Below is a small trained network, with its code and all its weights. Each question gives an input and a class and asks what happens when units are switched off, that is, made to give their printed mean instead of their output.

import numpy as np


def w(rows, s, z=0):
    codes = np.array(rows[::2]) - 128.0
    scale = np.full(codes.shape[1], s)
    scale[-1] = z or s
    return codes * scale


def f(y):
    return np.maximum(y, 0)


def log_softmax(a):
    a = a - a.max(-1, keepdims=True)
    return a - np.log(np.exp(a).sum(-1, keepdims=True))


def net(x, mask):
    res = np.array(x, float).reshape(1, 7) / 4 @ E
    y = f(res @ A[0][:, :-1].T + A[0][:, -1])
    res = res + np.where(mask, y, B[0][:, -1]) @ B[0][:, :-1]
    return log_softmax(res[-1] @ U[:, :-1].T + U[:, -1])


A, B = {}, {}
E = w([
[128,126,128,128],'x0',
[128,129,128,128],'x1',
[254,103,172,50],'x2',
[127,123,130,128],'x3',
[127,127,128,128],'x4',
[187,17,28,152],'x5',
[68,126,88,15],'x6',
],0.0086)
A[0] = w([
[191,79,116,115,176],'n0',
[150,127,197,157,163],'n1',
[81,138,139,148,186],'n2',
[126,183,245,86,179],'n3',
[96,136,78,34,191],'n4',
[162,162,165,175,196],'n5',
[42,116,42,206,194],'n6',
[173,134,173,225,254],'n7',
[2,189,189,178,236],'n8',
],0.019,0.0053)
B[0] = w([
[169,153,139,97,177],'n0',
[97,199,138,90,171],'n1',
[166,127,118,115,170],'n2',
[51,119,219,214,227],'n3',
[108,28,169,70,190],'n4',
[87,196,97,118,177],'n5',
[79,107,2,167,209],'n6',
[176,222,103,233,199],'n7',
[219,145,146,33,253],'n8',
],0.033,0.023)
U = w([
[253,198,151,97,166],'0',
[208,89,173,22,250],'1',
[109,153,79,193,65],'2',
[19,70,91,89,82],'3',
[50,189,169,170,91],'4',
[37,71,209,140,62],'5',
],0.0081,0.0027)

Each question gives the input, the list of numbers given to net, and the class t.
The units are the neurons (one row each of A and B). Each row of codes is followed by its name. A weight is (code - 128) times the scale printed after its matrix; where a second scale follows, it is the last column's (A, B and U).
mask holds one flag per neuron, in row order. A switched-off neuron (its flag False) gives its mean, the last column of its row in B, instead of its output. The means were averaged over made-up inputs and are rounded, as every weight is.
A unit's drop is (log p(t) with every unit on - log p(t) with that unit switched off) / (log p(t) with every unit on - log p(t) with every unit switched off).
The circuit of an input: a set's keep is (log p(t) with only the set's units on - log p(t) with every unit switched off) / (log p(t) with every unit on - log p(t) with every unit switched off). Starting from all 9 units, units are removed one at a time, each time the one whose removal leaves the highest keep (on an exact tie, the one counted first), for as long as the keep stays at least 0.8.
circuit, biggest first: the units of the circuit, biggest drop first
unit that matters most: the unit with the biggest drop
top k neurons: the k neurons with the biggest drops, biggest first
drop when u is switched off: that unit's drop, to one decimal
input [6,-5,3,-7,-4,6,8], class 1: unit that matters most -> n3
input [2,-7,4,-4,8,0,2], class 5: circuit, biggest first -> [n8; n7]
input [-2,-8,0,0,-2,3,3], class 3: top 2 neurons -> [n8; n3]
input [3,1,1,8,-7,-3,-3], class 4: top 3 neurons -> [n8; n3; n0]
input [-2,3,-1,-8,-8,3,1], class 3: circuit, biggest first -> [n8; n7]
input [-8,0,4,-8,-7,-6,1], class 5: top 2 neurons -> [n7; n3]
input [-7,8,-8,-8,8,-8,1], class 1: top 2 neurons -> [n8; n7]
input [4,5,2,8,6,6,4], class 1: top 2 neurons -> [n3; n6]
input [4,7,-8,2,0,-4,-1], class 0: top 2 neurons -> [n8; n4]
input [7,-8,-6,-1,5,1,-6], class 2: top 2 neurons -> [n6; n0]
input [2,5,3,5,5,0,-6], class 4: top 4 neurons -> [n8; n6; n5; n2]
input [-5,-4,-6,8,-6,3,-1], class 2: top 2 neurons -> [n6; n4]
input [8,2,5,-2,-3,1,7], class 1: top 3 neurons -> [n3; n6; n0]
input [-3,-6,-1,-6,-7,5,7], class 3: unit that matters most -> n8
input [2,6,0,4,7,8,-7], class 2: top 2 neurons -> [n8; n6]
input [0,7,-8,6,-7,-7,2], class 1: top 2 neurons -> [n8; n7]
input [5,8,2,8,6,1,2], class 1: top 2 neurons -> [n3; n6]
input [1,-8,-8,6,0,6,1], class 3: top 2 neurons -> [n7; n6]
input [4,6,-8,-4,5,-1,2], class 1: top 2 neurons -> [n8; n7]
input [2,-6,-8,1,2,1,-3], class 2: circuit, biggest first -> [n6]
input [-8,1,8,-6,-2,0,-3], class 4: drop when n8 is switched off -> 1.9
input [3,-8,1,8,3,-8,8], class 5: drop when n3 is switched off -> 3.6
input [-3,-8,-5,6,3,3,-5], class 2: drop when n6 is switched off -> 0.6
input [5,0,-7,-4,-5,7,3], class 3: drop when n7 is switched off -> 0.2
